(in the rows, 128 means zero)
Each row of numbers belongs to one of the things below and depends on some of the facts about them. Some rows are named. Which thing is each other row?

Some rows with their names:
nestem: [117 116 128 139 137 128 139 137 132 135 102 132 125 127 111 115 130 123
 125 120 109 117 117 130 119 160 117 132 130 142 114 130 144 137 129 125
 118 102 112 121 148 133]
dribuzor: [120 123 126 133 134 124 137 129 131 132 115 133 132 125 128 118 130 132
 128 134 129 127 131 134 125 133 118 131 123 134 124 123 137 129 140 123
 125 127 109 135 124 135]
tebre: [141 106 116 160 141 122 131 114 128 127 114 116 110 165  40 119 136 117
 140 148 106 121 136 139 144 175 122 170 159 119 126 138 130 143 123 145
 118 100 112  83 169 133]
geflim: [123 125 125 130 130 120 136 126 130 129 128 137 138 122 140 120 130 139
 131 143 138 134 144 134 128 123 120 131 120 128 124 118 133 123 148 118
 126 143 111 142 106 135]
bruri: [119 121 137 133 138 126 130 138 132 104 139 140 128 140 138 130 135 117
 129 118 109 127 150 123 125 149 128 121 130 132 126 114 148 130 136 120
 100 146 125 115 142 135]
senu: [123 150 136 131 111 108 142 111 137 143 120 131  99 141 159 122 130 120
 122 158 149 154 124 127 149 124 180 111 113 189  79 120 145 122 150 126
 112 244 149 149 112 137]
susatrom: [122 124 131 128 135 123 133 128 128 125 130 126 136 121 128 120 131 133
 132 148 140 136 147 136 127 101 114 128 125 130 135 109 134 124 139 123
 120 152 110 137 120 141]
mamuna: [122 128 119 137 127 123 143 126 134 139 104 146 135 111 143 113 127 144
 124 123 127 121 121 134 126 155 125 136 115 136 118 137 131 127 153 117
 132 114 107 145  95 125]
sesku: [116 115 130 139 136 127 139 138 132 134 102 132 126 118 110 116 130 125
 124 118 107 116 116 129 120 160 119 129 133 145 116 130 142 136 132 125
 115  97 115 119 149 134]
fabil: [109 108  98 129 108 122 130 150 126 116  94 105 133 188 138 122 122 127
 137 119 125 124 145 156 116 187 105  88 125 132 124 124 149 133 139 144
 129 126  98 115 222 165]
truflal: [118 120 122 142 134 127 143 134 134 140  95 140 125 113 123 112 128 130
 122 113 109 112 110 129 121 176 122 137 125 145 113 139 141 137 138 123
 127  94 109 129 132 127]
vivistum: [119 118 124 138 137 126 138 136 131 136 103 131 125 118 115 115 129 125
 124 122 115 118 120 132 121 152 118 134 127 143 119 127 144 134 130 125
 123 111 112 126 145 133]
drafak: [120 132 129 135 141 123 132 137 132 117 135 133 126 108 149 120 131 122
 129 129 139 130 147 135 131 112 127 127 125 137 151 110 140 127 133 129
 107 150 118 123 145 139]
dogra: [120 121 130 130 137 124 135 132 129 126 125 126 134 122 121 119 130 129
 130 142 133 133 141 135 124 114 113 128 127 132 130 112 138 127 136 124
 118 139 110 131 131 140]
noner: [119 120 133 129 137 125 134 133 129 126 120 125 132 123 119 119 131 126
 129 138 125 130 136 133 123 118 113 129 129 135 127 113 140 129 133 124
 121 133 111 128 138 141]
grebra: [116 115 134 136 145 130 136 141 131 129 107 123 123 120 101 115 130 114
 126 123 109 120 122 130 117 144 110 130 134 142 123 120 148 138 119 128
 113 109 112 116 165 140]
geplutem: [114 130 139 130 136 128 133 137 135 114 133 129 134  96 131 116 132 133
 132 121 123 124 140 138 132 104 133 113 146 150 147 112 134 127 147 124
  87 120 133 107 149 142]
brosak: [119 136 123 142 132 122 131 134 136 129 125 148 128 116 131 118 128 121
 129 121 132 113 138 134 125 129 134 129 120 136 134 119 141 131 133 128
  97 135 123 125 140 128]
mubrak: [121 127 119 139 128 124 144 129 135 140 100 146 130 109 142 113 128 142
 123 119 121 117 117 131 125 163 124 136 117 138 116 139 133 130 150 119
 134 105 108 141 102 125]

There are 2 kinds of fact about the things: ζ, ω.
senu -ζ-> flutrorim; stesim -ζ-> senu; gutratus -ζ-> begor; klozo -ζ-> skasem
drafak -ζ-> seklotris; deplor -ζ-> skasem; drekavos -ζ-> monavar; grofak -ζ-> drudresku
dogra -ζ-> tiflil; modaru -ζ-> flutrorim; susatrom -ζ-> fliflubru; bepli -ζ-> beler
ripim -ζ-> doras; noner -ζ-> rolak; flistim -ζ-> plaplum; skoplol -ζ-> sepimik
plokasi -ζ-> vozol; plabrak -ζ-> drute; stoflare -ζ-> tukul; fezu -ζ-> vobil
stustiklo -ζ-> pudam; botrele -ζ-> pibu; drudresku -ζ-> kipo; pleguplir -ζ-> tukul
refum -ζ-> vanoflu; geplutem -ζ-> diflon; zifiler -ζ-> monavar; valol -ζ-> tokluplem
skisku -ζ-> volu; pleran -ζ-> robra; raflar -ζ-> beler; skogra -ζ-> gudan
grofar -ζ-> drudresku; segru -ζ-> drudresku; zepo -ζ-> vozol; bronam -ζ-> flutrorim
tutron -ζ-> doras; trofes -ζ-> truflal; dute -ζ-> giplum; gretuk -ζ-> plakler
nitim -ζ-> mazek; tokluplem -ζ-> groskas; tebre -ζ-> bepli; gruplalo -ζ-> flutrorim
visinon -ζ-> dratir; sovika -ζ-> pudam; stiple -ζ-> solim; kegi -ζ-> lineflek
pomotor -ζ-> vozol; tagibo -ζ-> mubrak; zibin -ζ-> setru; rotar -ζ-> plakler
klidrudra -ζ-> groskas; skasem -ζ-> lineflek; skibril -ζ-> drakluvok; dela -ζ-> bepli
stofluk -ζ-> plozes; rulebrok -ζ-> dela; vozol -ζ-> gudan; skibruk -ζ-> bosuvu
gratar -ζ-> samibro; fabil -ζ-> plabrak; bruri -ζ-> giflan; zelo -ζ-> plakler
fifla -ζ-> drakluvok; plaplum -ζ-> beler; klubo -ζ-> dratir; vuves -ζ-> diflon
skogran -ζ-> bepli; grebra -ζ-> bosuvu; tropek -ζ-> sifin; tafun -ζ-> drute
plitom -ζ-> nadrol; dritru -ζ-> mamuna; daskan -ζ-> senu; skastu -ζ-> neplur
samibro -ζ-> plabrak; troske -ζ-> mamuna; kadran -ζ-> mubrak; bezovi -ζ-> giplum
stoklabri -ζ-> geflen; klevon -ζ-> plaplum; volu -ω-> zibin; volu -ω-> vivistum
senu -ω-> drute; befun -ω-> budran; klolasku -ω-> plakler; klolasku -ω-> vudir
klolasku -ω-> stoklabri; drafak -ω-> loklal; drafak -ω-> grebra; mide -ω-> skasem
mide -ω-> geflim; mide -ω-> nestem; mide -ω-> troklok; mide -ω-> tiflil
mide -ω-> fliflubru; mide -ω-> grofak; modaru -ω-> sesku; modaru -ω-> fliflubru
modaru -ω-> skisku; modaru -ω-> pleguplir; fividom -ω-> dribuzor; fividom -ω-> diflon
bepli -ω-> doki; gretin -ω-> skasem; gretin -ω-> ripim; gretin -ω-> tokluplem
flistim -ω-> suni; flistim -ω-> trofes; plokasi -ω-> vosuklur; plokasi -ω-> gruplalo
plokasi -ω-> mazek; plabrak -ω-> feva; plabrak -ω-> tastur; beler -ω-> visinon
beler -ω-> sigrel; braklil -ω-> tukul; braklil -ω-> ludak; braklil -ω-> mepe
fezu -ω-> trofes; kloflek -ω-> ludak; plubren -ω-> plozes; refum -ω-> drimen
refum -ω-> gutratus; refum -ω-> doras; refum -ω-> leki; geplutem -ω-> plozes
geplutem -ω-> seklotris; geplutem -ω-> sesku; geplutem -ω-> mazek; geplutem -ω-> pama
skare -ω-> raflar; grofar -ω-> banedrur; grofar -ω-> tokluplem; puplas -ω-> drekavos
puplas -ω-> luvodril; puplas -ω-> truflal; puplas -ω-> teboklar; puplas -ω-> kegi
zepo -ω-> zoklam; zepo -ω-> sepimik; zepo -ω-> flutrorim; zepo -ω-> troklok
zepo -ω-> pomotor; zepo -ω-> trofes; bronam -ω-> kegi; dute -ω-> gutratus
dute -ω-> flutrorim; dute -ω-> vudir; dute -ω-> trute; nitim -ω-> skemil
monavar -ω-> geflim; monavar -ω-> tesku; monavar -ω-> skogra; sovika -ω-> plakler
sovika -ω-> skogra; stiple -ω-> stoflare; stiple -ω-> fliflubru; stiple -ω-> skogra
flunik -ω-> gretuk; flunik -ω-> flutrorim; gralidruk -ω-> plaplum; gralidruk -ω-> pedradrel
gralidruk -ω-> mepe; gralidruk -ω-> groskas; gralidruk -ω-> segru; bigem -ω-> gretuk
bigem -ω-> flutrorim; bigem -ω-> grenar; buku -ω-> plizito; tagibo -ω-> skozor
tagibo -ω-> pedradrel; tagibo -ω-> drudresku; zegrun -ω-> gutratus; sivono -ω-> klaplum
sivono -ω-> tropek; plamen -ω-> pedradrel; dokle -ω-> raflar; dela -ω-> kipo
geflen -ω-> zelo; nebil -ω-> tebre; nebil -ω-> monetri; skekal -ω-> klozo
skekal -ω-> trofes; trubron -ω-> pedrok; trubron -ω-> plozes; trubron -ω-> pedradrel
trubron -ω-> pama; rulebrok -ω-> grebra; rulebrok -ω-> valol; rulebrok -ω-> susatrom
skibruk -ω-> doras; skibruk -ω-> lineflek; bustugi -ω-> pumu; bruri -ω-> plaplum
bruri -ω-> leki; bruri -ω-> fliflubru; pibu -ω-> skibratren; pibu -ω-> mazek
giplum -ω-> mazek; sifin -ω-> leki; sifin -ω-> vosuklur; fifla -ω-> nadrol
fifla -ω-> ripim; vuves -ω-> plozes; vuves -ω-> plebuk; vuves -ω-> skobre
vuves -ω-> leki; vuves -ω-> stoklabri; skogran -ω-> stesim; rolak -ω-> neklok
rolak -ω-> grofak; tafun -ω-> loklal; tafun -ω-> grenar; setru -ω-> feva
setru -ω-> kipo; setru -ω-> kadran; plitom -ω-> zibin; dritru -ω-> deplor
dritru -ω-> plozes; dritru -ω-> kipo; daskan -ω-> visinon; daskan -ω-> dogra
vanoflu -ω-> solim; brosak -ω-> skiflel; brosak -ω-> klubo; brosak -ω-> vivistum

Name these rows:
No name comes twice in this set of rows, the named rows included.
[114 157 139 136 102 111 149 106 143 166  81 133 103 164 132 119 126 114
 118 150 149 140  92 121 138 162 179 122  99 172  56 149 129 125 142 134
 126 200 128 157  89 134] => flutrorim
[111 128  80 136  99 118 133 147 131 111  96 124 131 171 193 119 120 138
 136 102 142 117 149 161 128 200 126  87 111 137 142 131 145 129 159 145
 129 137 102 125 209 155] => plabrak
[116 125  77 130  90 113 137 136 129 123  93 128 143 178 194 119 119 160
 138 123 152 128 148 162 129 194 121  92 102 121 125 139 132 120 175 135
 149 139  90 149 155 154] => drute

Now the same things, written a new way:
Some rows with their names:
pama: [124 130 126 138 130 122 129 136 124 130 131 136 123 114 129 130 136 131
 115 125 127  98 134 124 130 135 129]
trofes: [131 132 131 120 125 116 128 141 126 126 146 117 133  97 134 106 131 134
 141 129 148 170 135 156 128 137 149]
skozor: [128 130 131 130 129 121 130 131 123 128 136 134 133 124 128 119 130 135
 116 117 127 123 130 126 129 140 126]
beler: [134 130 116 127 129 131 118 124 137 131 119 139 122 139 120 143 114 127
 120 133 116 137 125 107 123 120 122]
seklotris: [123 132 111 135 131 145 117 139 136 138 112 150 132 111 122 178 126 132
 121 121 117 112 139 105 129 137 121]
daskan: [130 129 144 120 125 124 135 111 131 130 125 115 138 131 142 124 139 113
 144 116 123 149 122 131 133 126 114]
mazek: [128 135 111 133 152 161 129 151 118 144 107 146  99 142 136 121 121 135
 110 113 115  15 116 121 135 114 137]
tutron: [124 130 152 135 123 120 130 121 127 128 128 125 125 140 131 122 135 128
 135 136 120 140 110 126 130 122 124]
pedradrel: [126 129 137 133 129 120 130 134 121 128 136 141 132 121 126 117 132 143
 111 111 127 100 134 129 130 144 128]
dogra: [126 138 169 122 126 133 129 114 142 140 135 137 136 103 140 124 144 117
 151 116 123 153 110 125 140 119 134]
gruplalo: [121 123 143 133 130 128 134 121 125 132 134 123 137 114 141 124 149 121
 139 116 131 128 130 130 137 129 125]
klaplum: [128 129 125 128 130 122 122 131 132 130 125 130 128 132 129 118 120 134
 128 128 127 128 126 126 129 130 125]
fabil: [127 131 139 127 128 122 136 128 121 124 131 115 128 131 134 109 132 127
 131 131 123 127 120 139 129 128 128]
tebre: [125 131 152 137 123 122 128 124 127 125 138 125 126 120 135 113 141 132
 137 134 125 157 111 130 131 122 127]
plakler: [129 122 108 129 134 131 121 131 134 132 121 143 120 119 122 125 119 130
 125 122 138  89 134 122 130 129 145]
solim: [127 118 114 141 124 109 107 126 142 127 117 147 125 141 112 140 110 135
 118 142 129 132 130 108 125 135 116]
stoklabri: [122 138 129 126 127 152 136 153 111 121 140 118 136  68 121 125 137 139
 134 135 124 156 134 142 128 123 143]
fezu: [125 138 144 129 118 139 125 129 127 129 130 125 132 143 134 152 137 117
 148 131 129 177 118 131 126 130 132]
setru: [127 132 111 125 132 139 134 133 143 150 112 136 130 136 115 157 118 114
 109 125 102  78 141 127 128 129 130]

Which thing is each row?
No name comes twice in this set of rows, the named rows included.
[123 125 132 140 131 110 141 131 116 128 128 116 117 143 136 107 143 125
 118 133 124  74 128 146 132 129 124] => deplor
[130 141 145 123 139 157 148 135 114 135 119 118 114 157 145 107 135 125
 135 120 108  72 101 137 132 108 132] => nitim
[132 125 116 134 130 117 125 131 127 124 130 149 122 134 115 124 118 141
  97 124 131 100 138 121 124 142 131] => groskas
[125 127 137 133 125 116 135 133 115 127 135 115 122 169 133 110 130 129
 139 128 136 103 121 153 129 128 134] => klozo
[122 109 150 131 133 120 141 133 125 120 124 108 130 153 142 100 126 136
 125 139 134  98 115 135 135 135 128] => kegi
[128 112 100 135 139 127 122 131 122 129 103 136 118 158 121 108 111 129
 120 122 131  65 134 120 130 122 134] => lineflek
[142 113 104 125 135 116 125 103 133 128 120 144 110 131 125 102 130 105
 102 126 142 101 144 106 126 127 137] => sifin
[131 131 119 118 128 128 125 113 128 127 119 126 131 129 120 118 122 123
 134 122 118 149 125 121 126 113 116] => brosak
[126 129 146 128 122 121 126 131 122 131 133 123 131 129 133 106 134 122
 145 125 139 151 124 146 132 127 154] => gretuk
[131 135 125 121 132 152 122 121 153 143 122 160 115 113 131 168 129 125
 141 109 141 102 125 112 133 126 141] => tiflil
[127 119 104 143 137 115 107 135 127 139 115 146 122 118 140 143 131 124
 118 113 142 104 145 106 132 144 111] => plozes
[126 131 133 139 127 133 131 128 123 121 134 146 125 126 127 133 137 134
 118 120 131 126 123 117 130 133 134] => plaplum

The same things again, as new rows of numbers:
Known rows:
beler: [145  99 141 130 122  93 149 141 105 122 102 119 119 101 132 161 155 164
 109 143  99 121 130 142 138 148]
mebre: [135 125 127 129 134 130 138 136 136 145 134 130 131 126 127 128 126 137
 126 122 118 126 124 128 133 129]
volu: [129 127 131 126 128 125 126 109 109 125 132 112 131 117 132 158 134 156
 128 119 133 127 124 134 130 121]
sepimik: [135 132 127 130 130 131 139 138 137 147 134 134 131 126 126 129 126 137
 125 120 119 127 122 128 134 128]
zepo: [114 182 118 128 116 178 134 115 105  70 111 184 140 117 123 158 120 138
 142 147 206 134 101 146 117 159]
pomotor: [126 139 112 130 150 181 137 122 132  98 115 170 142 119 121 132 110 121
 142 153 200 130 108 144 117 170]
sesku: [137 123 126 129 135 124 139 135 136 144 135 134 132 127 129 128 125 135
 127 123 117 126 124 126 131 130]
pedrok: [136 120 129 130 131 130 136 136 139 143 134 134 132 128 130 127 125 132
 122 120 124 125 124 129 132 131]
stoklabri: [128 125 127 128 133 131 125 135 138 128 127 133 127 134 125 113 126 113
 131 135 127 128 131 124 128 129]
loklal: [134 123 127 131 129 134 135 132 134 147 133 126 128 127 125 131 126 144
 123 123 118 125 127 131 133 126]
skibril: [125 126 125 129 131 132 124 129 138 131 126 129 126 132 123 114 125 106
 128 133 133 130 132 126 127 130]
monavar: [125 133 131 121 143 119 127 121 114 112 133 120 133 123 133 153 136 155
 137 122 120 129 124 130 134 118]
tesku: [134 126 126 128 138 128 137 136 137 144 134 128 131 125 127 128 127 137
 127 122 118 126 123 127 135 129]
solim: [135 125 127 129 134 130 137 135 136 146 134 128 131 125 127 129 126 137
 125 121 119 126 124 128 134 128]
plabrak: [150 221 127 111  69 105  69  86 139 140 142  55 146 204 125 110 162 134
 137 170 243 108 119 126 104 146]
tokluplem: [115 120 124 129 134 130 117 119 138 123 124 126 127 139 117 109 126  90
 132 132 142 135 137 126 127 123]
kipo: [162 119 135 132 130 147 104 139 125 154 141 136 132  96 134 137 131 101
 132 131 117 123 135  99 138 121]
plokasi: [127 133 104 129 139 146 140  93  99  83 119 176 143 122 131 163 105 149
 150 158 200 140 116 145  92 170]
plubren: [145 108 144 129 113 116 127 117 113 109 139 152 142 132 145 143 131 128
 137 119 139 115 123 120 122 130]

Rows to name:
No name comes twice in this set of rows, the named rows included.
[128 132 132 125 129 122 128 118 112 119 133 122 132 122 133 155 134 157
 131 119 125 127 123 131 131 120] => rolak
[134 126 127 129 135 129 136 140 138 142 134 133 130 129 127 128 126 142
 128 124 112 126 124 127 134 127] => drimen
[128 104 138 129 118  97 130 131 109 100  96 121 115 115 126 139 151 123
 116 151 122 128 141 138 129 144] => skogran
[133 127 128 133 121 138 134 135 135 146 133 131 126 131 125 131 124 150
 123 124 114 125 129 131 133 124] => grenar
[126 129 132 126 125 124 127 114 112 118 132 119 131 121 134 156 133 155
 125 117 132 127 125 135 130 122] => kloflek
[142  86 132 134 130 110 142 134 124 146  96 100 113  97 118 126 147 114
 105 151 121 124 135 139 134 157] => raflar
[137 122 126 130 131 126 139 134 136 147 136 134 132 127 129 128 125 135
 126 122 119 126 124 126 131 130] => seklotris
[162 143 120 127 128 173  31 167 129 142 138 137 109  70 151 150 122  43
  92 156 102 166 189  85 126 104] => drudresku
[122 188 131 123 101 118 144 131 107 119 128 148 135 110 131 153 142 126
 124 109 142 133 106 124 136 123] => skekal
[128 120 138 124 123 116 113 123 117  88 129 148 135 144 138 130 132 118
 145 136 132 125 133 120 120 125] => vuves
[127 130 131 125 131 124 128 114 110 120 132 118 132 120 133 156 135 156
 130 120 127 128 124 133 131 120] => gretin
[139 120 130 131 134 133 135 130 132 148 134 127 133 120 125 127 128 131
 131 123 122 122 122 123 136 128] => feva

